Here is a tiny trained network, its code and every weight. The questions are about switching its units off for an input and a target symbol, where a switched-off unit gives its printed mean instead of its output.

import numpy as np


def w(rows, s, z=0):
    codes = np.array(rows[::2]) - 128.0
    scale = np.full(codes.shape[1], s)
    scale[-1] = z or s
    return codes * scale


def f(y):
    return np.maximum(y, 0)


def softmax(a):
    e = np.exp(a - a.max(-1, keepdims=True))
    return e / e.sum(-1, keepdims=True)


def log_softmax(a):
    a = a - a.max(-1, keepdims=True)
    return a - np.log(np.exp(a).sum(-1, keepdims=True))


def net(x, mask):
    ids = ['ΛΣΩαβγεθμτ'.index(c) for c in x.split()]
    T = len(ids)
    res = E[ids] + P[:T]
    u = 0
    for l in range(3):
        r = res
        for j in range(2):
            rows = slice(2 * j, 2 * j + 2)
            q, k, v = (r @ M[l][rows].T for M in (Q, K, V))
            z = softmax(np.where(np.tri(T) > 0, q @ k.T / 2**0.5, -1e9)) @ v
            o = O[l][rows]
            res = res + np.where(mask[u + j], z, o[:, -1]) @ o[:, :-1]
        u += 2
        y = f(res @ A[l][:, :-1].T + A[l][:, -1])
        res = res + np.where(mask[u : u + 8], y, B[l][:, -1]) @ B[l][:, :-1]
        u += 8
    return log_softmax(res[-1] @ U[:, :-1].T + U[:, -1])


Q, K, V, O, A, B = {}, {}, {}, {}, {}, {}
E = w([
[137,134,111,179],'Λ',
[151,104,133,123],'Σ',
[124,122,105,140],'Ω',
[128,59,194,124],'α',
[52,127,151,97],'β',
[109,140,99,120],'γ',
[153,146,202,193],'ε',
[133,223,162,137],'θ',
[68,152,208,230],'μ',
[131,85,92,251],'τ',
],0.017)
P = w([
[52,29,124,96],'0',
[91,58,127,45],'1',
[96,86,134,44],'2',
[119,112,130,75],'3',
[126,129,127,101],'4',
[134,152,125,120],'5',
[144,171,119,152],'6',
[151,184,109,181],'7',
[156,205,92,228],'8',
[176,213,85,246],'9',
[186,201,62,254],'10',
],0.0035)
Q[0] = w([
[160,155,198,178],'0.h1',
[146,106,122,135],'0.h1',
[55,111,247,1],'0.h2',
[140,141,245,101],'0.h2',
],0.0095)
K[0] = w([
[211,181,129,145],'0.h1',
[164,113,125,140],'0.h1',
[171,198,255,166],'0.h2',
[196,219,129,193],'0.h2',
],0.0096)
V[0] = w([
[164,98,157,209],'0.h1',
[3,116,96,160],'0.h1',
[123,52,111,104],'0.h2',
[114,15,12,115],'0.h2',
],0.0054)
O[0] = w([
[32,92,144,3,227],'0.h1',
[224,125,172,5,248],'0.h1',
[141,204,155,98,185],'0.h2',
[124,236,253,181,37],'0.h2',
],0.003,0.0013)
A[0] = w([
[140,57,2,48,71],'0.n1',
[96,114,148,77,55],'0.n2',
[194,201,45,108,194],'0.n3',
[104,67,96,78,5],'0.n4',
[152,172,70,163,95],'0.n5',
[175,224,139,108,1],'0.n6',
[153,152,105,41,152],'0.n7',
[80,146,94,166,164],'0.n8',
],0.009,0.0027)
B[0] = w([
[107,186,211,135,176],'0.n1',
[114,201,68,184,211],'0.n2',
[44,2,217,34,254],'0.n3',
[94,148,218,146,180],'0.n4',
[127,85,50,147,194],'0.n5',
[69,250,184,203,153],'0.n6',
[112,95,101,210,188],'0.n7',
[47,182,75,113,253],'0.n8',
],0.0085,0.0017)
Q[1] = w([
[121,64,117,65],'1.h1',
[193,128,227,106],'1.h1',
[254,222,89,114],'1.h2',
[244,152,78,30],'1.h2',
],0.0088)
K[1] = w([
[168,135,247,119],'1.h1',
[124,247,94,229],'1.h1',
[90,2,109,2],'1.h2',
[95,16,194,4],'1.h2',
],0.0071)
V[1] = w([
[133,12,39,118],'1.h1',
[97,117,100,121],'1.h1',
[138,206,150,189],'1.h2',
[67,60,83,172],'1.h2',
],0.011)
O[1] = w([
[109,2,12,111,107],'1.h1',
[140,92,103,152,146],'1.h1',
[132,198,243,97,167],'1.h2',
[245,151,96,58,253],'1.h2',
],0.0065,0.0042)
A[1] = w([
[53,136,161,158,194],'1.n1',
[180,168,86,226,242],'1.n2',
[146,137,47,200,98],'1.n3',
[61,213,76,21,45],'1.n4',
[181,31,211,227,3],'1.n5',
[210,92,170,250,42],'1.n6',
[144,161,107,12,44],'1.n7',
[179,254,68,246,87],'1.n8',
],0.0066,0.0033)
B[1] = w([
[98,178,115,109,253],'1.n1',
[182,196,113,201,190],'1.n2',
[70,105,112,126,148],'1.n3',
[196,149,59,49,194],'1.n4',
[9,91,189,83,216],'1.n5',
[73,75,104,162,176],'1.n6',
[188,129,128,87,143],'1.n7',
[122,57,148,86,174],'1.n8',
],0.013,0.0032)
Q[2] = w([
[103,157,156,149],'2.h1',
[121,123,159,128],'2.h1',
[121,11,37,145],'2.h2',
[129,14,102,110],'2.h2',
],0.011)
K[2] = w([
[98,211,145,118],'2.h1',
[188,156,137,140],'2.h1',
[52,2,28,69],'2.h2',
[94,63,38,46],'2.h2',
],0.0086)
V[2] = w([
[124,179,136,179],'2.h1',
[79,97,115,254],'2.h1',
[221,46,234,97],'2.h2',
[198,80,214,186],'2.h2',
],0.0093)
O[2] = w([
[142,98,77,195,88],'2.h1',
[153,126,190,228,12],'2.h1',
[79,83,124,198,62],'2.h2',
[98,104,197,253,5],'2.h2',
],0.0066,0.003)
A[2] = w([
[74,132,152,110,88],'2.n1',
[246,179,209,109,150],'2.n2',
[141,23,78,128,254],'2.n3',
[227,192,74,175,180],'2.n4',
[46,156,82,165,119],'2.n5',
[156,11,88,175,141],'2.n6',
[133,213,119,164,27],'2.n7',
[218,34,90,152,45],'2.n8',
],0.011,0.0043)
B[2] = w([
[95,139,130,81,223],'2.n1',
[209,139,196,124,196],'2.n2',
[134,7,74,201,253],'2.n3',
[126,200,56,147,184],'2.n4',
[107,122,97,103,170],'2.n5',
[182,163,233,147,175],'2.n6',
[153,171,194,143,157],'2.n7',
[177,138,203,60,151],'2.n8',
],0.019,0.0055)
U = w([
[210,136,119,215,7],'Λ',
[131,26,209,73,63],'Σ',
[131,186,64,231,163],'Ω',
[84,112,155,251,253],'α',
[184,94,46,50,178],'β',
[170,79,40,102,235],'γ',
[50,206,167,199,219],'ε',
[120,201,101,67,99],'θ',
[175,166,189,118,88],'μ',
[254,101,134,145,77],'τ',
],0.0076,0.0068)

Each question gives the input, a string of symbols that net reads in full, and the target symbol t.
The units are the heads (2 rows each of Q, K, V and O) and the neurons (one row each of A and B). Each row of codes is followed by its name. A weight is (code - 128) times the scale printed after its matrix; where a second scale follows, it is the last column's (O, A, B and U).
mask holds one flag per unit, layer by layer, with each layer's heads first. A switched-off unit (its flag False) gives its mean, the last column of its rows in O or B, instead of its output. The means were averaged over made-up inputs and are rounded, as every weight is.
A unit's drop is (log p(t) with every unit on - log p(t) with that unit switched off) / (log p(t) with every unit on - log p(t) with every unit switched off).
unit that matters most: the unit with the biggest drop
k most important neurons: the k neurons with the biggest drops, biggest first
k most important neurons of layer l: the k neurons of layer l with the biggest drops, biggest first
heads that matter: for each layer, one digit per head in row order, 1 if its drop is at least 0.15 and else 0, layers parted by /
input α Σ Σ α Σ α Ω, target α: heads that matter	00 / 01 / 01
input Ω γ ε β Λ Ω Ω γ α ε, target ε: most important neuron of layer 1	1.n2
input γ Σ α γ γ γ Λ θ θ, target θ: heads that matter	00 / 00 / 10
input α ε α, target ε: 3 most important neurons	0.n4; 2.n3; 0.n3
input β Ω γ Λ α γ Σ, target τ: 3 most important neurons	1.n1; 1.n5; 0.n8
input β μ β, target μ: heads that matter	00 / 11 / 01
input α α Ω α α μ γ, target μ: 2 most important neurons	0.n3; 2.n2
input Ω ε β, target ε: heads that matter	00 / 10 / 01
input α γ θ Ω τ α Λ α μ α, target μ: 3 most important neurons of layer 0	0.n3; 0.n5; 0.n7
input ε β α α α α α Σ β α θ, target θ: 3 most important neurons	0.n3; 1.n1; 0.n6
input ε β θ α α ε α α α τ γ, target τ: 3 most important neurons of layer 1	1.n7; 1.n6; 1.n8
input β ε Λ Σ γ Λ ε Λ τ β, target τ: 2 most important neurons of layer 2	2.n2; 2.n1
input α γ α Λ Ω θ γ, target θ: heads that matter	00 / 01 / 00
input ε ε ε μ γ τ β, target τ: heads that matter	01 / 01 / 00
input ε γ α τ α, target τ: 3 most important neurons of layer 0	0.n3; 0.n2; 0.n5
input τ γ ε, target α: unit that matters most	2.h2
input γ γ α τ α β ε Λ θ ε τ, target τ: heads that matter	10 / 01 / 00
input γ Λ ε γ α τ α α Λ μ, target μ: 2 most important neurons	2.n2; 0.n8
input θ Λ γ α μ β, target μ: heads that matter	01 / 01 / 01
input θ α α α γ Λ α γ α θ, target μ: unit that matters most	0.h2
input Σ μ α γ γ α θ Σ α α Σ, target α: 2 most important neurons	0.n3; 1.n4
input α μ Ω γ α γ Σ Σ β γ θ, target μ: heads that matter	01 / 00 / 01
input α β β β β, target θ: 2 most important neurons of layer 2	2.n3; 2.n4
input Λ ε μ β α, target μ: 2 most important neurons of layer 0	0.n3; 0.n7
input α γ α α Σ Λ Λ ε Λ Λ, target ε: 2 most important neurons	0.n3; 2.n3
input α γ α α θ α, target θ: 4 most important neurons	0.n6; 2.n3; 1.n1; 1.n5
input ε θ γ, target θ: 2 most important neurons of layer 0	0.n1; 0.n6
input γ α α γ β α α γ α Λ μ, target μ: 2 most important neurons	0.n8; 2.n2
input α Λ β Ω Λ, target Ω: unit that matters most	0.h2
